Here is a tiny trained network, its code and every weight. The questions are about switching its units off for an input and a class, where a switched-off unit gives its printed mean instead of its output.

import numpy as np


def w(rows, s, z=0):
    codes = np.array(rows[::2]) - 128.0
    scale = np.full(codes.shape[1], s)
    scale[-1] = z or s
    return codes * scale


def f(y):
    return np.maximum(y, 0)


def log_softmax(a):
    a = a - a.max(-1, keepdims=True)
    return a - np.log(np.exp(a).sum(-1, keepdims=True))


def net(x, mask):
    res = np.array(x, float).reshape(1, 4) / 4 @ E
    y = f(res @ A[0][:, :-1].T + A[0][:, -1])
    res = res + np.where(mask, y, B[0][:, -1]) @ B[0][:, :-1]
    return log_softmax(res[-1] @ U[:, :-1].T + U[:, -1])


A, B = {}, {}
E = w([
[134,125,124,131,115,114,116,128],'x0',
[150,198,153,224,145,183,8,63],'x1',
[109,94,2,199,55,208,178,73],'x2',
[236,88,73,98,170,188,79,203],'x3',
],0.0084)
A[0] = w([
[205,115,88,121,182,157,99,177,112],'neuron 1',
[212,104,81,118,146,178,97,171,73],'neuron 2',
[140,195,122,185,132,168,39,82,56],'neuron 3',
[154,181,209,84,200,77,88,166,76],'neuron 4',
[195,77,88,102,152,189,75,158,63],'neuron 5',
[143,166,136,168,121,141,83,115,7],'neuron 6',
[137,148,111,151,107,90,117,151,82],'neuron 7',
[88,21,86,55,95,73,207,193,54],'neuron 8',
[108,93,45,187,75,195,148,100,118],'neuron 9',
[56,189,152,124,83,103,155,53,80],'neuron 10',
[122,105,3,167,75,200,165,66,134],'neuron 11',
[34,145,165,167,116,81,148,64,74],'neuron 12',
[151,168,139,183,142,170,67,75,50],'neuron 13',
],0.008,0.002)
B[0] = w([
[54,84,98,206,86,73,144,182,187],'neuron 1',
[67,103,79,170,59,90,141,221,187],'neuron 2',
[168,203,103,128,119,189,211,91,218],'neuron 3',
[142,67,222,53,189,109,56,77,222],'neuron 4',
[41,81,69,188,53,107,148,178,187],'neuron 5',
[182,147,103,130,130,184,158,118,168],'neuron 6',
[138,114,111,129,120,127,110,107,129],'neuron 7',
[212,234,72,106,160,254,224,50,245],'neuron 8',
[141,62,213,60,209,102,68,75,220],'neuron 9',
[48,92,72,181,50,83,150,209,198],'neuron 10',
[159,54,233,35,175,64,21,97,242],'neuron 11',
[45,92,59,177,58,91,159,230,202],'neuron 12',
[169,201,70,88,152,197,172,80,202],'neuron 13',
],0.0069,0.011)
U = w([
[153,70,255,63,156,77,63,100,251],'0',
[52,97,42,210,96,78,140,216,55],'1',
[211,245,62,117,141,225,180,73,43],'2',
],0.0096,0.0014)

Each question gives the input, the list of numbers given to net, and the class t.
The units are the neurons (one row each of A and B). Each row of codes is followed by its name. A weight is (code - 128) times the scale printed after its matrix; where a second scale follows, it is the last column's (A, B and U).
mask holds one flag per neuron, in row order. A switched-off neuron (its flag False) gives its mean, the last column of its row in B, instead of its output. The means were averaged over made-up inputs and are rounded, as every weight is.
A unit's drop is (log p(t) with every unit on - log p(t) with that unit switched off) / (log p(t) with every unit on - log p(t) with every unit switched off).
The circuit of an input: a set's keep is (log p(t) with only the set's units on - log p(t) with every unit switched off) / (log p(t) with every unit on - log p(t) with every unit switched off). Starting from the 12 units with the biggest drops (on a tie, the unit counted first), units are removed one at a time, each time the one whose removal leaves the highest keep (on an exact tie, the one counted first), for as long as the keep stays at least 0.8.
circuit, biggest first: the units of the circuit, biggest drop first
unit that matters most: the unit with the biggest drop
k most important neurons: the k neurons with the biggest drops, biggest first
drop when u is switched off: that unit's drop, to one decimal
input [-7,5,-2,5], class 1: 4 most important neurons	[neuron 8; neuron 1; neuron 5; neuron 2]
input [-6,-5,-2,-3], class 2: 2 most important neurons	[neuron 8; neuron 11]
input [8,-4,-3,1], class 2: circuit, biggest first	[neuron 11; neuron 8]
input [-1,3,6,1], class 0: unit that matters most	neuron 11
input [-2,-6,6,3], class 0: 2 most important neurons	[neuron 11; neuron 9]
input [-8,8,8,5], class 0: 3 most important neurons	[neuron 11; neuron 9; neuron 8]
input [-4,7,-5,0], class 2: 3 most important neurons	[neuron 11; neuron 3; neuron 13]
input [6,-6,5,0], class 2: 2 most important neurons	[neuron 8; neuron 4]
input [-2,8,-6,6], class 2: 2 most important neurons	[neuron 3; neuron 13]
input [-5,4,4,0], class 0: 3 most important neurons	[neuron 8; neuron 11; neuron 9]
input [-4,-5,-3,0], class 2: 3 most important neurons	[neuron 8; neuron 11; neuron 9]
input [0,4,-2,1], class 2: 2 most important neurons	[neuron 11; neuron 9]
input [-7,1,6,7], class 1: 2 most important neurons	[neuron 5; neuron 2]
input [7,8,-3,-7], class 2: circuit, biggest first	[neuron 3]
input [-4,-2,-2,-3], class 1: 2 most important neurons	[neuron 11; neuron 9]
input [2,-3,-2,-4], class 1: drop when neuron 9 is switched off	0.1
input [-2,-2,2,2], class 0: drop when neuron 10 is switched off	0.7
input [-2,-7,8,2], class 0: drop when neuron 11 is switched off	1.4
